Moves between items:
at | po vu bo ri
tem | sav pab bal ful
fov | bog zul sos none
bal | dof tis tem vud
zed | pab vig pid zum
pab | sol ral tis tem
mik | zoz nen mam bek
bol | ful zum bog none
vub | mik ler sol dof
bek | zul mik rad tof
tis | vub lav pab bal
pid | tis rof zed kub
vep | tof dof let none
dof | bek vub sav vep
rof | lav none vig pid
fod | rof none lif zoz
vud | vep bal ful none
nen | fod none nar mik
kub | bal pid zum bog
zoz | pid fod dip zul
lif | vig none fod dip
zum | tem zed kub bol
ler | nen none kol vub
dip | zed lif zoz bep
sol | mam kol vub sav
sos | bol bep fov none
zul | kub zoz bep fov
kag | sos rad tof none
rad | bep mam bek kag
tof | fov bek kag none
sav | rad sol dof let
ral | kol none lav pab
lav | ler none ral tis
let | kag sav vep none
nar | lif none nen mam
vig | ral none rof zed
bep | zum dip zul sos
mam | dip nar mik rad
ful | let tem vud none
bog | vud kub bol none
kol | nar none ler sol

The rows follow the links: the fewer symbols apart two items are, the more alike their rows tend to be.

Row, then item:
[ -23,   -5,   14,   62,   62,   23,   12,  -45,  -22,  -15,   -2,   28,  107,  -34,   99,   -1,  -48,    9,  -35,   43,   36,  -26,   46,   36,  -22,  -10,  -41,  -10, -121,   15,   24,   37,   74,   52,  -14,   33,   33,  -37,   38,  -60,   24,   35,    3,  -40,   88,    4,   78,   32,    9,   16,  -46,  -27,   98,   27,   32,   24,    7,  -41,   82,   57,   41,   21,   34,  -81,  -34,   35]: bek
[ -99,   30,   10,  -63,  -24,    2,  -77,   64,  -25,   34,   -1,  -34,   63,   20,   22,   53,  -33, -103,   17,   45,  -26,   -1,    9,   35,   54,   -4,  -21,  -53,   68,   11,   36,  -30,  -37,  -61,   15,   29,  -37,   -1,  -20,   82,  -52,   25,  -55,  -19,  -30,    5,  -65,   36, -104,   48,   29,   55,   12,   43,   12,  -26,  -98,  -28,    3,  -25,   91, -114,  -19,    4,  -20,  -21]: rof
[  38,  -13,    2,   31,  -12,   -6,   42,  -68,   36,  -53,  -16,   -3, -122,  -56,  -24,  -69,   13,  102,   28,  -57,   47,  -44,   -3,  -19,  -16,    7,   13,   34,  -44,   32,  -45,   46,    0,   25,  -13,  -14,   17,   -5,   10,  -79,   57,  -41,   50,   21,    9,  -13,   22,  -75,   82,  -24,   25,  -30,  -37,  -17,    2,   21,  124,   97,  -69,  -66,  -82,  105,   21,   14,   63,    5]: sav
[ -16,   56,  -78,   26,   24,   38,   73,   10,  -17,   -4,  -35,  -31,   35,    9,   31,   -5,   -2,    3,   -1,    7,   53,  -42,   50,    0,  -69,   -8,   29,   40, -131,  -22,   77,   -9,   57,   88, -109,   13,   30,  -57,  -39, -121,   11,   40,   22,  -50,   77,   -5,   78,    7,   36,  -11,  -34,  -28,  -36,   52,   -6,   28,   47,    3,   14,   56,   -2,   47,    6,   -1,  -49,   97]: vep
[ 105,    8,  -11,   48,   -4,    3,   45,  -11,  -21,   -3,    3,   49,  -17,    4,  -41,  -42,   22,   93,  -29,  -36,    7,   29,  -24,  -30,  -76,  -27,   60,   47,  -29,    6,  -37,   28,   44,   76,    8,  -31,   42,   18,   16,  -97,   16,  -52,   86,   27,   -1,  -12,   66,    0,   95,  -42,  -44,   -5,    7,  -63,    1,   80,   72,   -6,    8,   20,  -70,   83,   68,   11,   40,   21]: kag
[ 127,  -41,   55,   19,  -14,  -17,    6,  -27,  -18,    4,   48,   72,   17,   34,  -66,  -38,   30,   72,  -44,  -25,  -18,   50,  -42,  -11,    1,  -11,    4,   42,   71,   18,  -81,   35,   40,   40,   88,  -33,    5,   76,   51,   14,   30,  -94,   63,   72,  -29,  -15,   18,  -25,   61,   -6,  -42,  -34,   32,  -97,  -29,   25,   27,  -17,   -1,   44,  -50,   60,   -3,   20,   35,  -94]: bep
[-131,   22,  -20,  -37,   -6,    5,  -59,   57,   -4,    6,  -18,  -74,  -20,  -18,   48,   37,  -26,  -86,   37,   27,  -21,  -19,   24,   19,   38,   34,  -20,  -78,   28,  -25,   65,  -46,  -58,  -56,  -44,   46,  -43,  -19,  -12,   40,  -67,   76,  -72,  -31,    3,   15,  -72,   34,  -94,   12,   38,   46,    0,   81,   27,  -44,  -42,   34,   -4,  -64,   80, -107,  -31,    0,   -8,   29]: lav
[ -62,    4,   16,  -54,  -49,  -16,  -56,   44,   25,    0,   -2,  -50, -150,  -29,  -27,   -9,   -3,   16,   18,  -47,  -41,   19,  -49,  -62,   35,   17,   15,  -18,   92,  -17,  -35,  -11, -103, -110,   17,  -11,  -28,   12,   -7,   78,  -21,   -9,  -16,   42,  -80,   -2,  -91,    7,   -8,   -4,   64,   52,  -39,    0,   38,  -22,    2,   61,  -92, -114,  -21,  -51,   -3,   42,   50,   -4]: ral

Each walk starts at a row. The symbols on each line, taken left to right, move it on to the next item.
Answer with the item's row; about right is enough.
new walk
[  15,   26,  -44,   46,   37,   37,   66,    9,  -44,   30,   -7,   39,  110,   17,   37,   17,   -1,   -1,  -29,   33,    8,   -9,   23,   -1,  -43,  -18,   11,   23,  -93,  -18,   16,   -6,   64,   99,  -62,   -6,   32,  -27,   -5,  -92,   -3,   21,   48,  -42,   56,  -26,   88,   46,   41,    6,  -64,  -37,   35,   19,   -3,   56,   13,  -64,   70,   68,  -10,   38,   39,  -41,  -44,   71]
vu bo bo vu bo ri vu ri: [  92,  -42,   29,   86,   47,   -4,   -2,  -49,    1,  -23,    3,   59,  -25,  -30,    0,  -44,   25,  116,   -5,  -28,   18,    3,  -54,  -42,  -30,  -35,    6,   16,  -23,   34,  -65,   84,   -7,   13,   59,  -21,   40,    5,   42,  -40,   51,  -45,   59,   45,   10,  -27,   52,  -37,  100,  -37,  -20,  -29,   47,  -80,   13,   53,   89,   43,    5,  -18,  -61,  100,   49,  -28,   69,  -34]
bo po vu ri vu bo vu ri: [  70,  -46,   46,   18,  -17,  -19,  -66,   -4,   32,   23,   51,   62,    2,   14,  -55,   -6,    0,   33,  -21,  -14,  -17,   83,  -49,  -25,   35,  -37,  -17,  -20,   82,   28,  -78,   55,   -4,  -35,  136,  -13,   -6,   75,   56,  104,   10,  -62,   31,   67,  -63,    7,  -17,  -10,   43,    2,    2,  -17,   46,  -98,   14,  -10,    2,   -6,    6,  -12,  -17,    3,  -19,  -28,   59, -114]
new walk
[  89,   28,  -48,  -22,  -44,  -11,   74,   -6,   26,  -24,    0,  -22,  -55,   53,  -77,  -27,   62,   56,    2,  -46,  -11,   18,   41,  -22,  -60,   45,   66,  104,   -5,  -30,   19,  -57,   20,   48,  -57,  -48,   -4,    3,  -41,  -62,   36,  -44,   14,    7,  -17,    7,   18,  -26,   51,  -39,   37,   -7, -104,  -24,  -50,    0,   80,   31,  -69,    7,  -86,   82,  -15,   91,  -45,   64]
po po po vu po ri vu vu vu: [ -20,  -34,   47,  -47,  -51,  -28,  -51,   40,   40,   26,   28,   -3,  -77,  -14,  -45,    3,   20,  -11,   15,   -8,  -37,   50,  -47,  -22,   61,  -30,    4,  -43,  126,  -16,  -45,    3,  -62,  -81,   86,  -20,  -35,   43,    5,  102,  -41,  -34,   -9,   66, -109,   24,  -82,   -5,  -49,    0,   50,   60,  -24,  -12,    6,  -23,  -26,   16,  -36,  -63,    7,  -78,  -34,   41,   51,  -57]
bo po ri vu po bo po bo ri bo: [  31,  -42,   45,   71,   46,  -22,  -39,  -22,   -3,  -28,   19,   55,  -56,  -79,   31,  -53,  -23,   98,  -16,  -25,   12,    6,  -80,  -39,   27,  -35,  -26,  -28,    8,   32,  -80,   84,  -35,  -51,   87,    8,   43,    3,   77,   28,    1,  -25,   41,   46,   -8,  -14,  -31,  -21,   77,    3,   -9,   -8,   59,  -72,   41,   18,   79,   56,   -6,  -50,  -26,   42,   15,  -41,  114,  -45]
new walk
[  -4,  -17,   31,   18,    8,    3,    0,  -24,   38,  -40,  -43,  -15, -159,  -84,   17,  -65,    9,   83,   60,  -41,   11,  -43,  -30,  -15,   25,   22,  -13,  -32,   -8,   36,  -34,   52,  -60,  -64,   -9,    5,    4,  -12,   25,   -6,    9,  -15,   18,   16,  -13,  -13,  -48,  -33,   61,   -3,   37,   13,  -27,    0,   35,  -35,   99,  114,  -79, -104,  -45,   53,    1,   20,   67,  -17]
bo po ri vu po bo po bo ri bo: [ 132,  -13,   21,  -38,  -59,  -50,   -6,  -29,   29,  -22,   32,   22,   -1,   59, -127,  -22,   59,   23,   -9,  -18,  -21,   45,    9,   -4,  -23,   34,   -9,   68,  129,   -7,  -36,  -35,   24,   24,   71,  -63,   -1,   71,  -10,   38,   32,  -63,  -26,   25,  -61,   35,  -18,  -32,    2,  -24,   18,  -27,  -80,  -60,  -61,   -5,    8,  -11,  -64,   40,  -39,   36,  -56,   56,  -22,  -83]
po bo po vu ri vu: [-100,   10,  -12,   21,   45,   42,  -23,  -26,    4,  -31,  -36,  -45,   -3,  -99,  108,   27,  -49,  -37,   38,   35,   41,  -77,   30,   45,   17,    1,  -66,  -45, -103,   18,   46,   26,  -28,  -32,  -72,   55,   13,  -50,  -12,  -26,  -14,   65,  -59,  -86,   93,    0,    2,   -2,  -27,   30,   21,    5,    8,   81,   39,  -33,    0,   53,   11,  -43,   42,  -25,    9,  -47,   15,   55]
new walk
[ -38,  -46,   36,   37,   31,    3,  -54,   21,    8,   32,    5,   16,  -85,  -46,   17,  -26,  -27,   76,    0,  -24,  -21,   37, -104,  -52,   38,  -56,  -10,  -79,   20,    8,  -69,   67,  -70,  -85,   70,   33,    8,   14,   52,   39,  -40,  -19,   49,   60,  -73,  -33,  -51,   30,   47,    7,   -7,   38,   72,  -15,   57,   27,   16,   27,    0,  -91,  -15,  -24,   53,  -29,  112,  -24]
bo bo po bo ri po bo ri bo: [  25,   23,  -16,  -57,  -22,   -3,   -1,   -5,   -7,    4,   24,  -12,  118,   67,  -25,   45,    1, -101,  -16,   43,    3,  -16,   71,   60,  -18,   48,  -37,   35,   11,    1,   76,  -58,   59,   54,  -40,  -33,  -25,    4,  -21,    4,   10,   39,  -81,  -51,   45,   62,   27,  -21,  -75,   30,  -14,  -20,  -25,   11,  -24,  -29,  -87,  -62,   26,  107,   41,  -28,  -70,    6, -103,  -24]
ri vu po po ri bo: [  74,   34,  -37,   25,  -24,   10,   96,  -31,   -2,  -25,  -33,  -15,  -48,  -18,  -28,  -45,   55,   85,    5,  -57,   -8,   -4,    5,  -42,  -70,    3,   72,   67,  -46,   -7,   -5,    1,   23,   59,  -52,  -27,    8,    6,  -20, -105,   37,  -49,   61,   17,   12,  -21,   19,  -24,   89,  -54,    1,  -20,  -40,   -9,  -23,   44,   86,   51,  -39,  -23,  -78,   96,   26,   50,   -1,   71]
new walk
[ -15,   48,  -48,  -40,  -22,   -4,   44,  -31,   15,  -48,  -28,  -40,   25,   16,   18,   28,    6,  -57,   36,   32,   24,  -79,   85,   51,  -23,   65,  -31,   40,  -50,  -15,   94,  -70,   31,   47, -113,   -3,  -10,  -44,  -56,  -22,   34,   51,  -90,  -83,   95,   41,   13,  -38,  -80,   16,   20,  -31,  -56,   82,  -28,  -45,  -17,   11,    9,   32,   28,  -19,  -41,   14, -100,   35]
bo vu bo vu ri ri vu ri po: [ -46,   19,  -32,   37,   53,   20,   43,  -32,   -5,  -44,  -48,  -30,    0,  -42,   88,   -2,  -25,  -25,   23,   26,   48,  -86,   55,   32,  -26,   21,  -40,   11, -142,   17,   67,    5,   18,   46,  -77,   35,   37,  -82,  -24,  -75,   13,   62,  -40,  -80,  117,   -5,   55,  -13,   32,   15,   -4,  -28,    9,   72,   14,  -17,   32,   16,   26,   -3,   30,   23,   -6,  -38,  -25,   69]
bo vu po ri bo po po bo po: [  70,   -4,   12,  -42,  -61,   -9,   48,  -59,   52,  -64,  -15,   -6, -107,    5,  -69,  -30,   51,   31,   39,  -48,   -7,  -25,    8,  -20,   -5,   58,   17,   65,   32,   -5,   -2,  -36,  -36,   -3,  -16,  -34,  -14,    3,  -26,  -16,   45,  -30,  -24,   17,  -32,   24,  -32,  -62,   33,  -39,   45,  -27, -117,  -18,  -50,  -43,   81,   81,  -93,  -33,  -78,   53,  -51,   53,  -18,  -11]
new walk
[  -1,   42,  -66,  -34,  -10,   32,   93,   -5,  -29,    8,  -36,  -36,   43,   43,   -5,   29,   29,  -52,    5,    2,   13,  -26,   91,   25,  -53,   24,   30,   72,  -50,  -46,   79,  -55,   50,   69,  -87,  -33,  -24,  -28,  -62,  -85,   21,   32,  -38,  -54,   62,   16,   41,   17,  -21,  -13,    0,  -18,  -59,   60,  -47,   -4,  -22,  -18,  -12,   51,  -16,   21,  -31,   41, -113,   75]
bo vu vu po po po bo: [ -48,  -19,   45,   18,   28,   -9,  -66,   16,   -3,   27,   28,   27,  145,    3,   53,   29,  -53,  -52,  -41,   79,    7,   12,    0,   54,   43,  -12,  -87,  -38,    8,   15,   -1,   36,   25,   -7,   49,   17,  -34,   29,   41,   77,  -16,   17,  -33,  -13,   21,   10,   29,   12,  -84,   49,  -42,  -12,   89,   14,   10,  -22,  -81,  -72,   98,   55,   80,  -69,  -18,  -71,  -23,  -54]
bo bo vu bo po bo ri bo: [  55,  -30,   37,  -42,  -61,  -34,  -42,  -17,   46,  -15,   24,   21,  -47,   19,  -91,   -5,   18,   -7,   12,  -32,  -21,   52,  -25,   -2,   29,   32,   -2,   -1,  139,   10,  -37,  -31,  -49,  -33,   81,  -47,  -36,   61,   11,   80,   11,  -46,  -20,   44,  -85,   28,  -62,  -36,  -34,  -15,   61,  -10,  -43,  -60,  -23,  -39,   -8,    3,  -53,  -19,  -26,  -25,  -63,   46,   29, -102]
new walk
[ 130,  -15,   -8,   22,  -29,  -22,   68,   -5,  -22,    7,   44,   46,   46,   58,  -74,  -16,   48,   80,  -58,  -37,  -10,   58,  -21,  -26,  -52,  -33,   67,   67,   27,   -6,  -66,    5,   79,   89,   32,  -42,   36,   66,   20,  -37,   24,  -76,   67,   38,  -20,  -11,   54,   11,   55,  -36,  -38,  -28,  -12,  -95,  -24,   55,   15,  -47,    3,   81,  -75,   82,   25,   29,   -5,    1]
vu ri vu vu bo bo bo ri: [  35,   -2,   22,   22,   45,  -22,   -8,  -19,  -34,   10,   37,   35,  170,   47,   15,   53,  -37,  -42,  -49,   63,    9,   19,   66,   64,  -18,  -26,  -56,   24,  -48,    5,    1,   -7,   58,   69,   11,    5,   19,   33,   25,   10,   -4,   18,   -1,  -20,   62,   26,   80,   17,  -44,   37,  -57,  -47,   60,   -8,  -13,    3,  -48,  -88,  107,  108,   46,   -8,  -10,  -55,  -49,  -41]
bo bo po po vu vu po po: [-126,    8,   21,   37,   46,    3,  -53,   34,  -26,   49,  -20,    2,   22,  -44,  112,   30,  -68,  -37,    2,   33,  -24,   -9,  -25,    3,   60,  -38,  -15,  -96,  -35,   -4,    9,   63,  -50,  -60,   -1,   36,    5,  -40,   49,    4,  -57,   54,   11,  -15,    9,  -33,   -3,   56,    1,   38,  -45,   34,  105,   47,   66,   26,  -36,  -23,   83,  -37,   82,  -73,   53,  -81,   65,   29]
new walk
[ -56,    6,   21,  -63,  -30,  -11,  -43,   14,   -4,   17,    8,  -31,   99,   26,    1,   71,  -28, -104,   -7,   53,    5,    0,   52,   70,   27,   18,  -66,   -9,   29,   12,   49,  -39,    9,  -26,   -5,    0,  -47,  -16,   -3,   75,  -13,   41,  -75,  -38,    6,   45,  -23,   -2, -104,   42,    6,   -1,  -14,   55,  -12,  -43,  -75,  -54,   29,   65,   85,  -89,  -70,  -13,  -79,  -53]
ri ri bo bo bo bo: [  45,   37,  -47,  -12,  -23,    2,   53,   14,  -32,   20,    9,   11,  119,   83,  -27,   46,   35,  -59,  -35,   16,    4,   17,   45,   30,  -40,   -3,   35,   57,   -9,  -45,   53,  -52,   76,   95,  -55,  -38,  -27,   -2,  -48,  -60,    3,   -2,   -7,  -26,   48,   25,   43,   16,  -47,   -5,  -21,  -26,  -45,   20,  -57,   11,  -47,  -74,   27,   92,    4,   -9,  -33,   30, -121,   20]
bo po bo vu vu: [ -68,   33,  -16,  -44,   -9,   21,  -27,   -4,   27,  -49,  -20,  -64,   -2,  -16,   44,   19,  -28,  -92,   67,   43,   10,  -56,   69,   56,    6,   46,  -69,  -19,  -41,    4,   73,  -42,  -15,  -38,  -69,    7,  -20,  -52,  -44,   31,   -5,   69,  -80,  -50,   28,   32,  -14,  -20, -104,   31,   39,   -3,  -35,  104,   -2,  -65,  -40,   21,  -12,   -1,   59,  -46,  -46,   19,  -42,   31]
